Here is a tiny trained network, its code and every weight. The questions are about switching its units off for an input and a target symbol, where a switched-off unit gives its printed mean instead of its output.

import numpy as np


def w(rows, s, z=0):
    codes = np.array(rows[::2]) - 128.0
    scale = np.full(codes.shape[1], s)
    scale[-1] = z or s
    return codes * scale


def f(y):
    return np.maximum(y, 0)


def softmax(a):
    e = np.exp(a - a.max(-1, keepdims=True))
    return e / e.sum(-1, keepdims=True)


def log_softmax(a):
    a = a - a.max(-1, keepdims=True)
    return a - np.log(np.exp(a).sum(-1, keepdims=True))


def net(x, mask):
    ids = ['ΓΞΣαβδεζηθπτφψω'.index(c) for c in x.split()]
    T = len(ids)
    res = E[ids] + P[:T]
    r = res
    for j in range(3):
        rows = slice(2 * j, 2 * j + 2)
        q, k, v = (r @ M[0][rows].T for M in (Q, K, V))
        z = softmax(np.where(np.tri(T) > 0, q @ k.T / 2**0.5, -1e9)) @ v
        o = O[0][rows]
        res = res + np.where(mask[j], z, o[:, -1]) @ o[:, :-1]
    y = f(res @ A[0][:, :-1].T + A[0][:, -1])
    res = res + np.where(mask[3:15], y, B[0][:, -1]) @ B[0][:, :-1]
    return log_softmax(res[-1] @ U[:, :-1].T + U[:, -1])


Q, K, V, O, A, B = {}, {}, {}, {}, {}, {}
E = w([
[213,135,8,114,82],'Γ',
[144,147,103,154,198],'Ξ',
[76,138,98,16,106],'Σ',
[168,85,50,52,12],'α',
[135,228,152,115,103],'β',
[189,191,78,139,105],'δ',
[55,113,183,21,112],'ε',
[60,169,202,30,66],'ζ',
[215,150,107,182,115],'η',
[122,174,58,108,195],'θ',
[81,214,231,106,104],'π',
[30,192,162,69,192],'τ',
[239,62,96,164,60],'φ',
[140,64,26,64,91],'ψ',
[104,109,155,24,6],'ω',
],0.014)
P = w([
[245,142,179,40,193],'0',
[131,145,137,120,153],'1',
[72,172,101,121,23],'2',
[154,109,151,169,147],'3',
[114,108,150,143,141],'4',
[61,177,100,120,12],'5',
[156,123,142,166,149],'6',
[111,101,148,144,136],'7',
[57,177,94,120,9],'8',
[158,128,140,167,146],'9',
[107,91,150,145,132],'10',
],0.016)
Q[0] = w([
[6,146,43,202,101],'h0',
[30,107,29,91,138],'h0',
[228,177,139,71,118],'h1',
[159,87,157,79,194],'h1',
[141,146,190,74,176],'h2',
[35,166,124,179,101],'h2',
],0.013)
K[0] = w([
[125,76,111,3,126],'h0',
[90,83,97,74,112],'h0',
[101,40,105,73,102],'h1',
[77,125,88,163,65],'h1',
[86,148,156,171,110],'h2',
[161,157,162,80,151],'h2',
],0.021)
V[0] = w([
[105,90,94,69,106],'h0',
[163,142,144,71,165],'h0',
[192,177,181,160,150],'h1',
[158,159,166,156,129],'h1',
[33,173,166,144,219],'h2',
[96,94,248,107,65],'h2',
],0.012)
O[0] = w([
[58,64,134,215,101,211],'h0',
[68,44,102,127,116,192],'h0',
[152,176,184,207,91,148],'h1',
[197,107,154,129,109,121],'h1',
[64,108,182,249,138,2],'h2',
[229,80,255,131,62,117],'h2',
],0.01,0.0095)
A[0] = w([
[111,221,151,102,81,123],'n0',
[104,143,178,133,155,27],'n1',
[153,85,85,139,57,102],'n2',
[160,153,108,139,246,150],'n3',
[210,83,87,172,239,74],'n4',
[166,102,158,120,180,244],'n5',
[74,166,211,64,166,59],'n6',
[116,79,74,188,107,157],'n7',
[172,160,173,68,212,160],'n8',
[90,182,125,130,64,113],'n9',
[100,103,211,218,118,122],'n10',
[167,123,196,96,252,55],'n11',
],0.013,0.011)
B[0] = w([
[164,171,95,141,131,199],'n0',
[169,47,48,102,20,138],'n1',
[92,229,135,129,150,248],'n2',
[152,69,145,217,55,173],'n3',
[223,152,222,7,249,158],'n4',
[87,42,55,178,131,199],'n5',
[185,187,187,73,162,153],'n6',
[147,83,178,118,153,224],'n7',
[88,154,202,192,85,192],'n8',
[161,14,154,155,168,207],'n9',
[116,197,87,76,169,230],'n10',
[4,224,75,202,148,147],'n11',
],0.011,0.013)
U = w([
[170,111,24,114,191,41],'Γ',
[158,80,126,158,199,126],'Ξ',
[7,94,172,137,91,144],'Σ',
[82,163,59,98,33,103],'α',
[150,154,141,158,147,248],'β',
[85,121,33,220,45,176],'δ',
[80,135,227,75,132,147],'ε',
[181,145,228,50,150,73],'ζ',
[182,91,104,162,55,205],'η',
[66,88,96,203,166,118],'θ',
[95,211,113,129,136,2],'π',
[65,159,99,146,210,17],'τ',
[230,128,102,84,88,101],'φ',
[37,80,44,151,70,193],'ψ',
[114,105,173,85,4,190],'ω',
],0.011,0.0084)

Each question gives the input, a string of symbols that net reads in full, and the target symbol t.
The units are the heads (2 rows each of Q, K, V and O) and the neurons (one row each of A and B). Each row of codes is followed by its name. A weight is (code - 128) times the scale printed after its matrix; where a second scale follows, it is the last column's (O, A, B and U).
mask holds one flag per unit, heads first, then neurons. A switched-off unit (its flag False) gives its mean, the last column of its rows in O or B, instead of its output. The means were averaged over made-up inputs and are rounded, as every weight is.
A unit's drop is (log p(t) with every unit on - log p(t) with that unit switched off) / (log p(t) with every unit on - log p(t) with every unit switched off).
The circuit of an input: a set's keep is (log p(t) with only the set's units on - log p(t) with every unit switched off) / (log p(t) with every unit on - log p(t) with every unit switched off). Starting from the 12 units with the biggest drops (on a tie, the unit counted first), units are removed one at a time, each time the one whose removal leaves the highest keep (on an exact tie, the one counted first), for as long as the keep stays at least 0.8.
circuit, biggest first: the units of the circuit, biggest drop first
unit that matters most: the unit with the biggest drop
k most important neurons: the k neurons with the biggest drops, biggest first
heads that matter: for each layer, one digit per head in row order, 1 if its drop is at least 0.15 and else 0, layers parted by /
input ψ τ δ α ψ ψ Γ η τ δ, target η: circuit, biggest first => n3, h0, n10
input ψ ψ ψ ψ ψ ε β τ φ, target ψ: unit that matters most => h2
input ψ ε τ, target ψ: circuit, biggest first => h0, h2
input τ ε ψ ψ Ξ Ξ ε η, target η: heads that matter => 100
input π δ β ψ Σ ψ β, target δ: heads that matter => 100
input ψ Γ Γ φ Σ δ α α ω, target ψ: circuit, biggest first => n9, h2
input ψ ψ ψ φ, target ζ: heads that matter => 100
input Γ ε Σ Ξ, target θ: 3 most important neurons => n4, n11, n3
input β ψ ψ, target β: circuit, biggest first => h1, n9, n2, n5
input β α ω θ Γ ε, target β: heads that matter => 010
input Γ τ ε, target Γ: circuit, biggest first => h2, n9
input ψ Γ Σ β φ π, target ψ: heads that matter => 101
input η τ ζ φ ψ ε ψ ε π, target η: circuit, biggest first => n9, h1
input π β Σ θ ζ ψ, target π: heads that matter => 011
input ψ ψ ε, target ψ: unit that matters most => h0
input β ω ω, target β: heads that matter => 010
input ψ ψ ψ ε, target Σ: circuit, biggest first => h1, h2, n4
input θ Ξ ζ, target θ: heads that matter => 001
input τ Γ η φ δ β, target τ: heads that matter => 011
input δ ω φ ψ α ψ ψ, target Γ: heads that matter => 011
input η ψ ζ τ ψ ε, target η: circuit, biggest first => n9, h1, n0
input τ θ ζ θ ε β τ Γ φ, target τ: heads that matter => 001
input φ β η δ β θ, target φ: circuit, biggest first => h2, h1
input ω φ τ Γ η ζ δ β δ Γ Ξ, target Ξ: 3 most important neurons => n4, n2, n8
